Below are the code and all the weights of a small trained network. Each question names an input and a class and asks about switching units off, where a switched-off unit gives its printed mean instead of its output.

import numpy as np


def w(rows, s, z=0):
    codes = np.array(rows[::2]) - 128.0
    scale = np.full(codes.shape[1], s)
    scale[-1] = z or s
    return codes * scale


def f(y):
    return y / 2 * (1 + np.tanh(0.7978845608 * (y + 0.044715 * y**3)))


def log_softmax(a):
    a = a - a.max(-1, keepdims=True)
    return a - np.log(np.exp(a).sum(-1, keepdims=True))


def net(x, mask):
    res = np.array(x, float).reshape(1, 6) / 4 @ E
    y = f(res @ A[0][:, :-1].T + A[0][:, -1])
    res = res + np.where(mask, y, B[0][:, -1]) @ B[0][:, :-1]
    return log_softmax(res[-1] @ U[:, :-1].T + U[:, -1])


A, B = {}, {}
E = w([
[128,128,128,128],'x0',
[117,119,145,7],'x1',
[128,129,127,128],'x2',
[128,128,129,128],'x3',
[192,156,246,132],'x4',
[25,215,145,132],'x5',
],0.018)
A[0] = w([
[94,96,86,128,255],'n0',
[157,89,118,16,151],'n1',
[95,130,188,189,129],'n2',
[82,130,96,152,141],'n3',
[78,206,132,184,106],'n4',
[47,198,155,6,7],'n5',
[56,154,63,170,195],'n6',
[125,118,72,72,226],'n7',
[147,111,81,164,165],'n8',
[184,128,187,133,145],'n9',
[182,175,182,66,153],'n10',
[97,185,175,166,116],'n11',
[202,101,94,171,234],'n12',
[153,168,216,166,219],'n13',
],0.018,0.0086)
B[0] = w([
[45,153,119,141,206],'n0',
[106,56,142,68,213],'n1',
[169,112,69,103,188],'n2',
[102,151,144,110,191],'n3',
[147,173,111,59,224],'n4',
[122,117,114,250,240],'n5',
[83,194,171,98,253],'n6',
[59,58,118,120,201],'n7',
[57,146,133,150,183],'n8',
[184,102,154,149,197],'n9',
[184,104,169,125,206],'n10',
[180,100,88,98,199],'n11',
[86,78,135,203,217],'n12',
[191,123,104,138,232],'n13',
],0.016,0.026)
U = w([
[86,140,146,208,254],'0',
[199,113,144,222,203],'1',
[118,200,173,43,66],'2',
[213,128,95,51,43],'3',
[100,80,118,42,68],'4',
[185,95,248,74,29],'5',
],0.017,0.0049)

Each question gives the input, the list of numbers given to net, and the class t.
The units are the neurons (one row each of A and B). Each row of codes is followed by its name. A weight is (code - 128) times the scale printed after its matrix; where a second scale follows, it is the last column's (A, B and U).
mask holds one flag per neuron, in row order. A switched-off neuron (its flag False) gives its mean, the last column of its row in B, instead of its output. The means were averaged over made-up inputs and are rounded, as every weight is.
A unit's drop is (log p(t) with every unit on - log p(t) with that unit switched off) / (log p(t) with every unit on - log p(t) with every unit switched off).
The circuit of an input: a set's keep is (log p(t) with only the set's units on - log p(t) with every unit switched off) / (log p(t) with every unit on - log p(t) with every unit switched off). Starting from the 12 units with the biggest drops (on a tie, the unit counted first), units are removed one at a time, each time the one whose removal leaves the highest keep (on an exact tie, the one counted first), for as long as the keep stays at least 0.8.
units of the circuit, in order: the units of the circuit, biggest drop first
k most important neurons: the k neurons with the biggest drops, biggest first
drop of u: that unit's drop, to one decimal
input [0,6,8,3,2,1], class 1: units of the circuit, in order => (n5 n6)
input [-2,5,-3,-5,1,-3], class 5: units of the circuit, in order => (n10)
input [2,-4,-8,-5,-4,1], class 2: units of the circuit, in order => (n5 n6)
input [6,6,-3,8,0,5], class 0: 2 most important neurons => (n5 n13)
input [7,-7,-3,-2,-7,1], class 2: units of the circuit, in order => (n6 n5)
input [-2,4,-8,-8,1,-4], class 5: 2 most important neurons => (n10 n0)
input [-4,4,0,-5,1,3], class 1: 3 most important neurons => (n5 n6 n0)
input [4,7,-5,-3,1,3], class 1: units of the circuit, in order => (n5 n6)
input [-5,-2,-1,-7,0,-8], class 0: 2 most important neurons => (n13 n8)
input [0,0,0,-8,7,-6], class 1: 2 most important neurons => (n12 n6)
input [-3,6,4,0,-8,1], class 0: 2 most important neurons => (n5 n4)
input [8,0,-5,-8,-4,-6], class 0: 4 most important neurons => (n12 n4 n11 n8)
input [4,6,-7,-4,4,1], class 1: 2 most important neurons => (n5 n6)
input [4,-1,-6,2,5,0], class 1: units of the circuit, in order => (n6)
input [3,2,5,-6,1,-8], class 5: 3 most important neurons => (n5 n1 n9)
input [6,0,7,-3,2,8], class 3: drop of n4 => 0.6
input [1,-5,-7,-7,-7,8], class 2: drop of n4 => 0.0
input [7,5,-3,5,5,6], class 1: drop of n5 => 1.2
